[ -72   30  -24   50    6   33  -53   -7   28  -34   65   -2  -24   76
   22   -5    7   18  -53  -46   33   40    9   22   55   48   24   19
  -16   -5  -20    0   27  -39   -1   -9   73  -14  -28   22 -104  -16
  -26   93   56   30   -6   21   14   55] : k_420
[-24 -51  -2  37  25 -16 -43 -15 -48 -34  62  37 -32   7  32  11  46  25
   7  35  28 -13  41   0  67  43  -3   9  -4 -59 -16  28 -22 -43 -62  34
  24  40 -25  39 -60  -5   6  50  25   9 -65 -46 -28  13] : k_99
[   2  -51  -11   38  -11    5    1   12  -42   98   27  -40  -14 -101
    7   53   49   11    7    0   81   73  -29  -53   -6  -72   79   30
  -29   39  -45    3  -54   79   23    1  -29    3  -52   21   12   51
  -10   47  -10  -24  -65  -91   11  -39] : k_747
[  26   10   25   50   -3  -42  -19   24  102  -77  -13   35  -72   67
  -17  -66   16   61  -23 -101    7   -3  -26   59   13    1  -62  -79
   44  -37    8   37  -22  -43    8   27    6   58   39  -21   16   20
   -7  -44   -5   43   58   31   25  -14] : k_829
[ -4 -82  -3  42  30  46  -5  23 -27 -40 -23  26  28 -31 -19 -37 -18  13
  19  46 -13 -10 -26  30  -1 -21 -10 -78 -13 -39  23 -77 -50  29 -10 -13
 -44  26  23  34  36 -17  47  -9  16  -1   6 -29 -45 -45] : k_259
[ -36   -9  -23   39    1   86   -6   34   49  -24  -32   -6   42   12
  -33  -30  -65   -2  -26    3  -15   28  -68   45  -26  -28   23  -80
  -28   19   24 -106  -25   35   66  -44  -19  -20   32   14   11  -25
   26   -9   28    7   75   32  -16  -28] : k_415
loc: [-36]
k_415, 1
which: [ -72   30  -24   50    6   33  -53   -7   28  -34   65   -2  -24   76
   22   -5    7   18  -53  -46   33   40    9   22   55   48   24   19
  -16   -5  -20    0   27  -39   -1   -9   73  -14  -28   22 -104  -16
  -26   93   56   30   -6   21   14   55]
k_420
size: [ -4 -82  -3  42  30  46  -5  23 -27 -40 -23  26  28 -31 -19 -37 -18  13
  19  46 -13 -10 -26  30  -1 -21 -10 -78 -13 -39  23 -77 -50  29 -10 -13
 -44  26  23  34  36 -17  47  -9  16  -1   6 -29 -45 -45]
50

[  46    4    2   36    8  -41   35   -7   50   26   65   57    0  -68
  -17    1   24   -3  -31   57   -3  -16  -36   66  -44  -30  -36  -17
  -20   30  -16  -13  -39   58  -53   11  -72  -54   29   37   61   94
  -29  -22   61  -20   24   40  -26   37   32   39  -60   71   57   59
   43  -50  -62 -105   10  -28] -> k_531
[  35   12   25  -30  -38  -15   14    6    9   85    4   -2  -46  -55
  -38  -18  -48   34  -34   35   18 -108    1   89  -67  -56   25   17
   26    4   39  -57  -15   11   -6   30   -4 -104   69  -18   12   85
    5   13   35  -57   -4   58   -7   27   41   50   12   49   45  105
   40  -30  -70 -102   45   31] -> k_760
[ 19  -8  35   9  11 -18  32 -16  17  63  17  28 -29 -44 -52 -15  -3   5
 -23  30  26 -67  24  81 -51 -42  -1 -13 -18   0  37 -40 -50  22 -38  27
 -62 -91  49  -2  37  66 -23  -9  42 -39   4  55 -17  35  35  43 -29  59
  90  73  25 -35 -88 -82  50   3] -> k_640
[ 34 -11  25  42  19 -35  40 -14  31  34  51  52 -13 -36 -25  -9  27 -14
 -26  29  14 -20  11  62 -39 -20 -40 -23 -26  13  -7 -16 -66  40 -65  17
 -88 -50  27  33  51  73 -36 -35  54 -12  15  38 -15  33  29  48 -62  61
  80  41  22 -27 -85 -82  29 -27] -> k_851
[ 23 -13  36  26  21 -23  37 -18  19  52  29  39 -25 -35 -43 -14  11  -6
 -22  26  24 -45  28  72 -43 -29 -20 -20 -24   2  19 -29 -65  27 -53  24
 -78 -74  39  14  42  63 -31 -23  47 -27   8  47 -16  34  29  45 -45  59
  93  54  18 -28 -91 -77  45 -10] -> k_753
[  24    4   29  -19  -19  -14   20   -3   13   79    6    9  -39  -56
  -49  -17  -33   26  -30   34   25  -98   10   90  -63  -55   22    5
    4    2   47  -54  -24   14  -15   31  -25 -107   63  -18   22   79
   -6   10   36  -54   -3   62  -13   31   42   46   -2   53   65   99
   36  -38  -79  -96   50   23] -> k_569
[ 19  -5  34  -2   3 -16  28 -12  16  68  12  21 -32 -49 -53 -16 -13  12
 -25  32  27 -78  20  85 -55 -48   8  -8 -13   0  44 -46 -41  19 -29  28
 -51 -99  55  -9  32  70 -17  -1  40 -46   1  59 -16  35  38  43 -20  58
  84  83  29 -38 -86 -87  51  10] -> k_659
[ 19  -9  35  11  13 -18  33 -16  17  62  18  30 -29 -43 -51 -15  -1   4
 -23  30  26 -65  25  80 -50 -41  -3 -14 -19   0  35 -39 -52  23 -40  26
 -64 -90  49   0 -40  66 -24 -10  43 -38   4  54 -16  35  34  43 -31  59
  91  71  24 -34 -89 -82  50   2] -> k_933
[ 20 -10  36  16  16 -20  34 -17  18  59  21  33 -28 -40 -49 -14   2   1
 -23  28  26 -59  26  77 -48 -38  -8 -16 -21   1  31 -36 -56  24 -44  25
 -69 -85  46   4  39  65 -26 -14  44 -35   5  52 -16  35  33  43 -35  59
  92  66  22 -32 -90 -80  48  -2] -> k_487
size: [ 19  -8  35   9  11 -18  32 -16  17  63  17  28 -29 -44 -52 -15  -3   5
 -23  30  26 -67  24  81 -51 -42  -1 -13 -18   0  37 -40 -50  22]
34
size: [ 24   4  29 -19 -19 -14  20  -3  13  79   6   9 -39 -56 -49 -17 -33  26
 -30  34  25 -98  10  90 -63 -55  22   5   4   2  47 -54 -24  14 -15  31
 -25]
37
which: [ 34 -11  25  42  19 -35  40 -14  31  34  51  52 -13 -36 -25  -9  27 -14
 -26  29  14 -20  11  62 -39 -20 -40 -23 -26  13  -7 -16 -66  40 -65  17
 -88 -50  27  33  51  73 -36 -35  54 -12  15  38 -15  33  29  48 -62  61
  80  41  22 -27 -85 -82  29 -27]
k_851

[-26  32  37 -48  19 -69 -13 -23  26   1  61  44   8] -> k_327
[-18  41  86  23  22  -1  -9 -24  40  24  70  25  33] -> k_24
[-17  40  86 -41  36 -48 -31   2  42   0  77  31   0] -> k_468
[-17  40  29 -41  36 -48 -31   2  42   0  77  31   0] -> k_979
[-24  18  88  28  21   0  -6 -20  34  30  69  24   9] -> k_470
size: [-24  18  88  28  21   0  -6 -20]
8
size: [-26  32  37 -48  19 -69 -13 -23  26   1  61  44   8]
13
size: [-17  40  29 -41]
4
which: [-17  40  29 -41  36 -48 -31   2  42   0  77  31   0]
k_979

[ -9  16   4  38  26   7  17  50  17 -25   3  -4   3 -16   8 -15 -40   5
 -28   1 -20  25   9   6  22  -2 -11] = k_537
[ -9  16   4  38  26   7  17  50  17 -25  25  -4   3 -16  -3 -20  -7  12
  45  -3   0   4   6  11  14   1  16] = k_547
[  8  16   4  38  26   7  17   6  17 -25 -16  -4   3 -16   8 -15 -40   5
   5   1 -20  25   9   6  22  -2 -11] = k_360
which: [  8  16   4  38  26   7  17   6  17 -25 -16  -4   3 -16   8 -15 -40   5
   5   1 -20  25   9   6  22  -2 -11]
k_360
loc: [-28]
k_537, 19
loc: [11]
k_547, 24
size: [ -9  16   4  38  26   7  17  50  17 -25   3  -4]
12
which: [ -9  16   4  38  26   7  17  50  17 -25   3  -4   3 -16   8 -15 -40   5
 -28   1 -20  25   9   6  22  -2 -11]
k_537
size: [ -9  16   4  38  26   7  17  50  17 -25   3  -4   3 -16   8 -15 -40   5
 -28   1 -20  25   9]
23

[ 40 -13 -12  46  -4   0  60  80 -15  70] : k_616
[-17 -58  19 101  28  49  70   9 -27 -29] : k_391
[ 40  -5 -21  30  58  30  88  13 -27 -24] : k_51
[ 40  -5 -21  30  58  30  60  66   2  53] : k_564
size: [ 40 -13 -12  46  -4   0  60  80]
8
loc: [-58]
k_391, 2
size: [-17 -58]
2
size: [-17 -58  19 101  28  49  70]
7
size: [40 -5]
2
size: [ 40 -13 -12  46  -4   0  60  80 -15  70]
10
size: [ 40  -5 -21  30  58  30  88  13 -27 -24]
10

[ -5 -64 -38  69  50 -12] -> k_49
[ -5  -9  -2  40  12 -47] -> k_988
[  9  36  88 -14 -23  46] -> k_39
[-19  -9  -2   8  12 -47] -> k_311
[ -6 -10 -63  11  22 -13] -> k_516
loc: [-13]
k_516, 6
loc: [-64]
k_49, 2
loc: [-14]
k_39, 4
size: [ -5 -64 -38  69  50]
5
size: [-19  -9  -2   8  12 -47]
6

[ -98   -4    0 -108   97 -104] = k_379
[-100  -96   -1 -100   -5  -95] = k_712
[ -94   -5    1 -100  110 -104] = k_800
[-108   13    4  -98  106 -103] = k_4
size: [-100  -96   -1]
3
loc: [110]
k_800, 5
loc: [-96]
k_712, 2

